[128 = 0]
[145 130 126 112  71 131 100 118  66 103 139 132 123  89 146  24 104 102
 216 136 153 166 128 132 129 118 130 131  77 102 115 114 159 114 167 122
 121  95 141 145 117] : 5
[122 127 138 129 221 127 134 132 156 180 124 101 142 179 119 184 139 136
 101 120  81  71 136 132 129 135 123 129 175 144 114 109 108 148  84 171
 130 122 135  93 158] : 7
[133 128 132 149  69 123 123 146 150  96 128 136 123  91 114 159 145 160
  24 143  91  95 130 138 123 118 132 116 119 142 164 164 102 131 110 128
 132 163 114  54  84] : 0
[123 137 143 106 164 147  88 108  70 122 108 114 144 143 108  34  90 114
 182 129 100 124 145 127 130 120 119 132 120 127  85 126 160 133 162 159
 119 125 136 101 147] : 10
[131 136 145 131 149 134 104 128 145 187 157 130 137  92  94 167 169 147
   1 120  63  63 129 144 127 134 133 125 154 145 171 137  97 146  85 163
 134 124 133  14 103] : 4
[140 129 137 141  97 131 118 148 145  94 137 132 128 104 104 141 134 157
   1 145  51  62 135 146 126 114 133 113 113 131 158 149 103 138 106 182
 129 149 124  10 100] : 0
[144 129 119 133  77 126 123 139 154 109 157 156 119  87 109 177 152 140
  21 134 102 125 108 134 127 129 149 116 140 112 173 117 101 126 115 194
 132 126 129  77 105] : 2
[129 123 116 121 138 118 119 125 108 125 102 116 129 159 145 150 110 105
 255 126 178 177 117 110 128 140 128 134 166 113  90  80 143 118 150 155
 128 108 133 237 164] : 9
[147 129 117 120  70 121 106 124 117 144 159 150 116  68 130 141 150 117
 128 123 162 166 106 128 128 139 147 132 124 111 161 108 121 116 130 131
 133  94 138 147 101] : 3
[143 129 119 124  56 117  64 128  81 110 111 136 125  82 121 137 129 119
 212 136 162 180 109 112 124 140 142 127 165 120 125 101 131 112 160 179
 131 117 129 182 110] : 4
[136 123 136 126 187 121 140 132 118 156 130  86 135 164 156  90 109 116
 199 129 106  81 146 145 131 120 119 134 106 128  97  94 136 140 103 143
 124  92 146 119 152] : 4
[102 130 140 129 208 138 155 121 148 157 116 110 141 173 127 116 126 137
 101 118  98  92 150 132 130 125 110 133 125 153 110 157 133 144 110  78
 126 148 122 104 147] : 9
[115 129 143 133 194 127 138 129 151 183 123 101 140 152 129 149 147 144
  91 120  95  74 145 137 127 130 117 133 143 161 127 145 117 146  90  91
 131 136 127  93 128] : 6
[134 135 152 124 179 135 105 128 125 185 148 102 144 114 111 108 145 140
  49 124  49  49 146 153 129 123 128 129 120 146 142 131 113 151  85 151
 129 113 141   7 114] : 4
[130 131 136 109 172 127 103 110  82 189 132  99 138 130 145  75 120 100
 242 116 141 130 136 134 131 135 122 142 123 129 100  96 151 131 129  94
 125  81 148 165 142] : 8

[117 179 104 156 119 138 211 148  73 130 149 131  96 108 118 167 143 154
 140 147 114  89 111 103 103] : 9
[111 166  81 164 116 128 207 145  76 129 153 132 102 119 162 173 129 151
 129 151 117  91 111  93  88] : 4
[117 181 112 159 121 149 211 146  74 124 144 128  95 117 101 174 126 178
 140 146  76 108 122 122  90] : 7
[109 135  82 158 106 123 173 138  95 129 153 129 113 128 190 167  78 157
 126 146 118 105 118 104  78] : 0
[111 117  99 152 122 162 207 144  73 130 137 135 102 158  86 168 162 171
 123 144  98 111 129 126  83] : 0
[115 164  96 150 109 123 175 138  93 131 152 136 102 103 145 163 109 132
 131 148 156  78 109  92 102] : 7
[121 132 120 145 116 148 172 143 105 128 141 143  98 117  86 175 122 136
 130 138 159  93 119 116 101] : 5
[120 213 128 155 121 139 195 141  91 131 135 118  98  97 105 151 100 174
 159 129  65 125 125 153 102] : 10
[119 139 120 145 105 138 131 137 117 135 143 136 106 116 125 163  81 152
 141 129 160 107 123 144 100] : 3
[114 134 100 143 118 140 149 124 112 139 141 131 102 147  96 145  72 146
 130 136 137 100 123 127  87] : 3
[116 170  93 149 123 134 222 131  83 136 152 131  94 134 104 158 119 138
 133 145 129  83 108  89  95] : 7
[115 153  92 155 103 120 163 139 110 126 155 137 110  97 180 188  93 135
 125 150 160  81 109  87  98] : 4
[120 198 126 150 127 141 199 140  95 127 140 122  96  98  90 172  96 164
 148 146  77 105 122 137  90] : 10
[116 191 108 158 119 135 206 138  83 130 147 123 101 100 131 168  99 169
 144 147  84 104 119 119  87] : 9
[124 162 130 154 108 139 166 152 104 126 143 140 101  87 104 178 121 143
 142 140 157  90 119 127 114] : 8
[115 116  91 146 119 147 183 139  97 133 146 143 101 150 100 168 156 131
 117 142 164  84 115  91 101] : 1
[118 200  98 161 112 125 221 152  62 128 152 127 100  99 164 155 157 160
 147 151 109  93 108  88 116] : 10
[124 217 131 156 127 139 210 147  94 121 141 124  97  83 106 184 135 158
 144 145  73 104 119 123 108] : 10
[124 161 129 144 120 154 170 142 103 134 138 138  96 116  65 162 131 142
 141 133 147  94 120 128 113] : 8
[110 198  91 156 126 128 207 128  81 134 152 122  95 107 123 165  96 152
 138 150  91  87 110  93  88] : 9
[113 162  93 156 114 135 178 134  95 133 148 129 103 117 131 162  95 164
 138 143 120  99 115 111  87] : 6
[123 208 131 158 111 121 172 150  97 121 146 125 105  58 162 167 109 159
 154 143 101 105 118 129 119] : 10
[115 196  95 166 118 129 245 153  67 121 157 128 107  82 159 191 149 160
 138 159  81  85 106  83 103] : 9
[117 158 111 157 113 140 194 141 104 122 150 138  97  95 115 195  99 142
 124 147 137  84 115 110  94] : 6
[119 214 120 164 125 134 240 151  73 117 147 123  93  83 130 195 137 170
 141 156  51 102 118 114  99] : 10
[113 135  94 161 110 139 214 154  66 126 152 137 103 126 151 173 174 160
 124 153 131  93 113  94 100] : 2
